Below is a small trained network, with its code and all its weights. Each question gives an input and a class and asks what happens when units are switched off, that is, made to give their printed mean instead of their output.

import numpy as np


def w(rows, s, z=0):
    codes = np.array(rows[::2]) - 128.0
    scale = np.full(codes.shape[1], s)
    scale[-1] = z or s
    return codes * scale


def f(y):
    return np.maximum(y, 0)


def log_softmax(a):
    a = a - a.max(-1, keepdims=True)
    return a - np.log(np.exp(a).sum(-1, keepdims=True))


def net(x, mask):
    res = np.array(x, float).reshape(1, 6) / 4 @ E
    y = f(res @ A[0][:, :-1].T + A[0][:, -1])
    res = res + np.where(mask, y, B[0][:, -1]) @ B[0][:, :-1]
    return log_softmax(res[-1] @ U[:, :-1].T + U[:, -1])


A, B = {}, {}
E = w([
[136,56,13,161,90],'x0',
[127,126,128,128,127],'x1',
[140,70,139,90,255],'x2',
[152,213,33,68,156],'x3',
[205,61,147,21,74],'x4',
[243,128,162,186,144],'x5',
],0.0078)
A[0] = w([
[161,245,44,100,132,153],'n1',
[93,171,126,141,43,106],'n2',
[118,77,95,125,239,124],'n3',
[19,151,105,98,90,191],'n4',
[193,114,124,92,79,184],'n5',
[188,150,117,169,163,219],'n6',
[65,189,89,253,152,132],'n7',
[201,165,136,203,137,184],'n8',
[108,198,241,106,107,34],'n9',
[61,59,193,214,83,57],'n10',
[109,174,188,105,149,53],'n11',
[45,91,126,78,163,176],'n12',
[138,82,91,127,111,59],'n13',
[127,129,151,165,65,122],'n14',
[121,84,187,143,96,155],'n15',
[139,215,103,166,25,33],'n16',
[119,51,27,205,90,59],'n17',
[152,111,130,63,53,250],'n18',
],0.012,0.0021)
B[0] = w([
[106,37,33,60,154,223],'n1',
[190,150,169,157,183,190],'n2',
[194,174,185,113,215,212],'n3',
[192,55,126,185,47,200],'n4',
[91,104,173,112,93,199],'n5',
[161,83,127,171,68,185],'n6',
[38,120,245,60,98,249],'n7',
[167,69,127,169,32,198],'n8',
[138,224,60,115,70,212],'n9',
[129,48,40,49,166,222],'n10',
[132,190,88,105,93,176],'n11',
[196,90,149,178,71,187],'n12',
[117,190,123,126,114,160],'n13',
[176,125,148,126,162,178],'n14',
[125,86,105,93,176,190],'n15',
[187,155,163,161,245,209],'n16',
[149,249,73,107,64,220],'n17',
[68,119,213,97,124,207],'n18',
],0.018,0.011)
U = w([
[84,41,45,53,191,111],'0',
[12,120,252,72,102,119],'1',
[186,151,181,157,241,125],'2',
[90,238,63,125,67,107],'3',
[111,89,144,125,115,254],'4',
[135,49,141,226,67,113],'5',
[2,86,167,196,147,116],'6',
[32,114,38,254,204,93],'7',
],0.0064,0.0089)

Each question gives the input, the list of numbers given to net, and the class t.
The units are the neurons (one row each of A and B). Each row of codes is followed by its name. A weight is (code - 128) times the scale printed after its matrix; where a second scale follows, it is the last column's (A, B and U).
mask holds one flag per neuron, in row order. A switched-off neuron (its flag False) gives its mean, the last column of its row in B, instead of its output. The means were averaged over made-up inputs and are rounded, as every weight is.
A unit's drop is (log p(t) with every unit on - log p(t) with that unit switched off) / (log p(t) with every unit on - log p(t) with every unit switched off).
The circuit of an input: a set's keep is (log p(t) with only the set's units on - log p(t) with every unit switched off) / (log p(t) with every unit on - log p(t) with every unit switched off). Starting from the 12 units with the biggest drops (on a tie, the unit counted first), units are removed one at a time, each time the one whose removal leaves the highest keep (on an exact tie, the one counted first), for as long as the keep stays at least 0.8.
units of the circuit, in order: the units of the circuit, biggest drop first
most important unit: the unit with the biggest drop
top k neurons: the k neurons with the biggest drops, biggest first
drop of u: that unit's drop, to one decimal
input [0,6,8,-6,-7,-5], class 2: top 4 neurons => [n3 n1 n18 n12]
input [8,2,0,2,1,-6], class 3: most important unit => n17
input [0,-4,6,-3,-3,-7], class 5: top 3 neurons => [n12 n4 n16]
input [-5,4,7,-5,-2,2], class 2: top 2 neurons => [n3 n1]
input [-6,5,4,-6,-5,5], class 0: top 3 neurons => [n10 n17 n15]
input [-5,-2,7,5,6,8], class 5: units of the circuit, in order => [n6 n8]
input [3,-5,-7,1,4,-8], class 5: top 2 neurons => [n4 n3]
input [-2,-3,3,-7,8,8], class 1: top 4 neurons => [n1 n5 n18 n4]
input [8,-1,-5,5,8,7], class 1: top 3 neurons => [n18 n5 n9]
input [-3,-5,7,-8,-1,3], class 0: top 2 neurons => [n10 n16]
input [-6,-3,0,-4,4,-7], class 5: units of the circuit, in order => [n12 n4]
input [6,1,-8,-3,5,0], class 2: top 3 neurons => [n16 n7 n2]
input [5,6,-7,7,6,-1], class 0: top 3 neurons => [n1 n7 n3]
input [-3,-2,2,-7,-6,4], class 0: top 2 neurons => [n10 n18]
input [-3,-3,-5,3,8,5], class 1: most important unit => n18
input [-5,-6,4,-1,2,7], class 5: units of the circuit, in order => [n8 n6]
input [7,6,7,3,6,-4], class 2: drop of n3 => 0.9
input [2,-7,-7,7,6,-5], class 0: drop of n4 => -0.1
input [3,-2,2,-1,8,-6], class 1: drop of n18 => 0.9
input [-4,8,-5,8,-2,6], class 0: units of the circuit, in order => [n1]
